Below are the code and all the weights of a small trained network. Each question names an input and a target symbol and asks about switching units off, where a switched-off unit gives its printed mean instead of its output.

import numpy as np


def w(rows, s, z=0):
    codes = np.array(rows[::2]) - 128.0
    scale = np.full(codes.shape[1], s)
    scale[-1] = z or s
    return codes * scale


def f(y):
    return np.maximum(y, 0)


def softmax(a):
    e = np.exp(a - a.max(-1, keepdims=True))
    return e / e.sum(-1, keepdims=True)


def log_softmax(a):
    a = a - a.max(-1, keepdims=True)
    return a - np.log(np.exp(a).sum(-1, keepdims=True))


def net(x, mask):
    ids = ['βγδθξσω'.index(c) for c in x.split()]
    T = len(ids)
    res = E[ids] + P[:T]
    r = res
    for j in range(3):
        rows = slice(3 * j, 3 * j + 3)
        q, k, v = (r @ M[0][rows].T for M in (Q, K, V))
        z = softmax(np.where(np.tri(T) > 0, q @ k.T / 3**0.5, -1e9)) @ v
        o = O[0][rows]
        res = res + np.where(mask[j], z, o[:, -1]) @ o[:, :-1]
    y = f(res @ A[0][:, :-1].T + A[0][:, -1])
    res = res + np.where(mask[3:15], y, B[0][:, -1]) @ B[0][:, :-1]
    return log_softmax(res[-1] @ U[:, :-1].T + U[:, -1])


Q, K, V, O, A, B = {}, {}, {}, {}, {}, {}
E = w([
[147,85,251,114],'β',
[115,56,172,187],'γ',
[134,52,26,26],'δ',
[128,2,25,70],'θ',
[237,247,80,41],'ξ',
[124,140,102,187],'σ',
[62,55,2,182],'ω',
],0.0074)
P = w([
[225,102,187,254],'0',
[162,87,191,48],'1',
[64,203,104,123],'2',
[181,81,209,29],'3',
[50,214,123,157],'4',
[169,60,234,55],'5',
[56,182,70,122],'6',
[189,67,212,36],'7',
[69,203,104,174],'8',
[202,75,237,34],'9',
[67,173,80,176],'10',
[191,75,202,46],'11',
[64,146,18,136],'12',
],0.0072)
Q[0] = w([
[239,15,149,99],'H1',
[210,40,120,22],'H1',
[73,187,167,139],'H1',
[146,229,83,148],'H2',
[149,52,131,123],'H2',
[10,214,3,238],'H2',
[170,52,134,20],'H3',
[240,107,185,83],'H3',
[202,93,169,181],'H3',
],0.0074)
K[0] = w([
[221,105,159,165],'H1',
[191,123,164,255],'H1',
[82,118,113,111],'H1',
[118,100,131,74],'H2',
[185,154,121,158],'H2',
[20,198,155,37],'H2',
[168,151,160,196],'H3',
[205,50,175,118],'H3',
[154,152,195,100],'H3',
],0.009)
V[0] = w([
[128,76,90,82],'H1',
[2,17,95,163],'H1',
[128,174,181,211],'H1',
[91,133,45,131],'H2',
[175,161,173,24],'H2',
[125,72,64,91],'H2',
[65,73,117,210],'H3',
[41,218,50,143],'H3',
[83,106,101,204],'H3',
],0.0084)
O[0] = w([
[23,60,191,70,126],'H1',
[65,185,120,63,118],'H1',
[216,192,166,150,151],'H1',
[56,155,104,147,66],'H2',
[201,2,64,221,125],'H2',
[20,85,141,69,121],'H2',
[103,186,121,112,133],'H3',
[95,149,128,217,2],'H3',
[128,173,147,127,111],'H3',
],0.0074,0.0044)
A[0] = w([
[182,63,147,146,185],'N1',
[163,40,143,142,204],'N2',
[104,67,189,53,170],'N3',
[116,196,45,217,253],'N4',
[122,39,128,89,167],'N5',
[119,136,157,61,243],'N6',
[93,105,156,81,101],'N7',
[132,129,129,58,176],'N8',
[111,116,174,74,175],'N9',
[116,140,178,44,171],'N10',
[102,166,193,119,144],'N11',
[164,183,2,132,251],'N12',
],0.0071,0.002)
B[0] = w([
[178,113,119,185,238],'N1',
[176,118,79,187,240],'N2',
[74,129,57,161,255],'N3',
[76,255,134,206,187],'N4',
[96,92,52,172,229],'N5',
[111,185,76,150,229],'N6',
[74,92,112,125,175],'N7',
[103,192,16,167,212],'N8',
[70,153,49,97,208],'N9',
[85,211,78,70,231],'N10',
[70,134,145,120,162],'N11',
[144,213,53,207,192],'N12',
],0.0055)
U = w([
[208,123,80,206,248],'β',
[153,144,175,67,133],'γ',
[52,23,93,115,5],'δ',
[2,192,114,237,95],'θ',
[215,13,190,190,94],'ξ',
[120,185,139,216,153],'σ',
[62,127,123,59,116],'ω',
],0.0057,0.0018)

Each question gives the input, a string of symbols that net reads in full, and the target symbol t.
The units are the heads (3 rows each of Q, K, V and O) and the neurons (one row each of A and B). Each row of codes is followed by its name. A weight is (code - 128) times the scale printed after its matrix; where a second scale follows, it is the last column's (O, A, B and U).
mask holds one flag per unit, heads first, then neurons. A switched-off unit (its flag False) gives its mean, the last column of its rows in O or B, instead of its output. The means were averaged over made-up inputs and are rounded, as every weight is.
A unit's drop is (log p(t) with every unit on - log p(t) with that unit switched off) / (log p(t) with every unit on - log p(t) with every unit switched off).
The circuit of an input: a set's keep is (log p(t) with only the set's units on - log p(t) with every unit switched off) / (log p(t) with every unit on - log p(t) with every unit switched off). Starting from the 12 units with the biggest drops (on a tie, the unit counted first), units are removed one at a time, each time the one whose removal leaves the highest keep (on an exact tie, the one counted first), for as long as the keep stays at least 0.8.
circuit, biggest first: the units of the circuit, biggest drop first
unit that matters most: the unit with the biggest drop
heads that matter: for each layer, one digit per head in row order, 1 if its drop is at least 0.15 and else 0, layers parted by /
drop of u: that unit's drop, to one decimal
input β β ω δ β ω δ γ δ δ θ β β, target δ: heads that matter : 110
input β ω β θ, target β: circuit, biggest first : [H1, H2, N2]
input β β β β, target β: circuit, biggest first : [H2, H1, N2]
input β ω ω ω ω γ δ, target θ: circuit, biggest first : [H3, H2]
input ξ δ θ γ δ, target δ: circuit, biggest first : [H1, H2, N4]
input ω σ δ θ ξ β, target θ: circuit, biggest first : [H2, N3]
input δ β δ γ σ β, target δ: unit that matters most : H3
input ξ β δ β ω ξ ω ξ, target ξ: heads that matter : 110
input ξ σ σ β γ ω, target ξ: heads that matter : 100
input ξ ξ θ θ σ θ, target ξ: heads that matter : 100
input δ β θ β θ β ω δ, target δ: drop of H3 : 0.2
input ω ω ξ σ, target ω: drop of H3 : -0.1
input β δ β β σ ω ω δ, target β: drop of N2 : 0.1
input δ ξ θ θ β ω, target δ: unit that matters most : H1
